Here is a tiny trained network, its code and every weight. The questions are about switching its units off for an input and a class, where a switched-off unit gives its printed mean instead of its output.

import numpy as np


def w(rows, s, z=0):
    codes = np.array(rows[::2]) - 128.0
    scale = np.full(codes.shape[1], s)
    scale[-1] = z or s
    return codes * scale


def f(y):
    return y / 2 * (1 + np.tanh(0.7978845608 * (y + 0.044715 * y**3)))


def log_softmax(a):
    a = a - a.max(-1, keepdims=True)
    return a - np.log(np.exp(a).sum(-1, keepdims=True))


def net(x, mask):
    res = np.array(x, float).reshape(1, 6) / 4 @ E
    y = f(res @ A[0][:, :-1].T + A[0][:, -1])
    res = res + np.where(mask, y, B[0][:, -1]) @ B[0][:, :-1]
    return log_softmax(res[-1] @ U[:, :-1].T + U[:, -1])


A, B = {}, {}
E = w([
[154,129,123,101,134,120,124,143,131,130],'x0',
[155,211,44,163,50,144,144,141,194,197],'x1',
[141,104,112,137,135,143,116,124,150,123],'x2',
[90,129,179,140,82,128,117,121,136,137],'x3',
[5,111,107,55,128,221,117,230,120,138],'x4',
[151,178,186,109,171,205,231,127,204,55],'x5',
],0.014)
A[0] = w([
[64,92,162,94,149,164,155,162,141,86,111],'N0',
[129,137,63,119,95,91,114,107,124,200,140],'N1',
[183,139,233,135,142,102,142,68,155,77,255],'N2',
[122,197,123,114,122,124,180,137,252,125,39],'N3',
[178,143,89,169,83,102,127,93,117,192,213],'N4',
[120,183,80,133,82,136,169,172,158,170,148],'N5',
[86,132,132,97,139,173,117,215,122,136,165],'N6',
[131,97,193,132,183,124,187,124,132,49,126],'N7',
[126,88,155,115,140,153,124,131,147,45,140],'N8',
[117,112,88,96,118,128,104,122,136,155,125],'N9',
[112,61,145,116,147,90,49,114,110,127,206],'N10',
[105,40,153,106,160,65,99,131,52,132,223],'N11',
[130,171,155,104,141,154,148,121,138,133,165],'N12',
[108,143,109,134,127,138,105,143,128,156,112],'N13',
[160,105,152,106,181,133,137,67,124,91,175],'N14',
[93,117,145,100,147,223,111,207,111,90,124],'N15',
[72,106,92,81,114,219,121,167,108,149,170],'N16',
[78,87,99,123,141,127,100,186,121,182,95],'N17',
[108,148,122,141,119,155,189,122,188,117,94],'N18',
],0.013,0.0066)
B[0] = w([
[157,110,141,57,129,176,133,81,92,152,208],'N0',
[157,116,127,172,47,131,75,152,103,204,216],'N1',
[206,208,69,116,83,69,84,128,130,80,253],'N2',
[5,187,69,189,213,103,155,79,219,52,192],'N3',
[128,53,182,225,137,118,68,145,179,222,239],'N4',
[86,94,101,197,119,141,163,195,118,76,202],'N5',
[80,25,124,120,194,254,192,72,43,119,211],'N6',
[172,170,173,35,64,110,146,138,91,150,223],'N7',
[194,132,160,52,100,166,102,60,104,147,188],'N8',
[86,115,126,152,85,150,164,190,97,112,165],'N9',
[114,144,79,199,194,102,102,94,198,71,218],'N10',
[131,137,82,234,220,146,194,66,226,22,246],'N11',
[134,213,130,118,159,130,142,16,94,162,165],'N12',
[106,70,157,123,102,176,198,192,99,169,157],'N13',
[203,193,159,81,94,147,94,157,147,45,202],'N14',
[153,54,147,133,156,176,193,42,61,142,220],'N15',
[65,53,81,112,136,204,154,157,71,131,228],'N16',
[49,61,109,98,93,143,153,168,66,37,201],'N17',
[129,113,76,137,188,118,124,108,121,90,172],'N18',
],0.0077,0.023)
U = w([
[125,195,88,218,244,24,80,66,210,66,254],'0',
[54,105,87,173,212,165,170,92,134,16,107],'1',
[157,89,140,213,62,99,64,138,146,238,165],'2',
[26,60,92,123,54,125,122,254,63,114,90],'3',
[163,194,156,59,46,88,89,112,121,47,131],'4',
[150,106,160,48,178,158,130,50,59,153,6],'5',
],0.0083,0.0028)

Each question gives the input, the list of numbers given to net, and the class t.
The units are the neurons (one row each of A and B). Each row of codes is followed by its name. A weight is (code - 128) times the scale printed after its matrix; where a second scale follows, it is the last column's (A, B and U).
mask holds one flag per neuron, in row order. A switched-off neuron (its flag False) gives its mean, the last column of its row in B, instead of its output. The means were averaged over made-up inputs and are rounded, as every weight is.
A unit's drop is (log p(t) with every unit on - log p(t) with that unit switched off) / (log p(t) with every unit on - log p(t) with every unit switched off).
unit that matters most: the unit with the biggest drop
top k neurons: the k neurons with the biggest drops, biggest first
drop of u: that unit's drop, to one decimal
input [4,-7,-2,-1,1,6], class 5: unit that matters most => N15
input [-5,-3,5,5,5,1], class 5: top 2 neurons => [N0 N3]
input [2,8,8,8,8,0], class 3: top 2 neurons => [N11 N16]
input [-5,0,4,-2,3,8], class 5: top 2 neurons => [N11 N7]
input [3,7,-8,-7,-5,0], class 2: top 4 neurons => [N11 N4 N1 N10]
input [7,1,-1,-2,4,-6], class 3: top 2 neurons => [N1 N3]
input [-2,0,-2,-4,-6,-5], class 0: top 2 neurons => [N11 N10]
input [2,8,-3,-7,0,-3], class 2: top 2 neurons => [N4 N1]
input [3,-5,-3,1,-5,0], class 0: top 2 neurons => [N11 N10]
input [-1,-6,-3,6,1,5], class 5: top 2 neurons => [N15 N0]
input [6,5,-8,-1,-3,1], class 0: drop of N3 => 1.1
input [-8,-8,8,2,-2,1], class 4: drop of N8 => 0.1
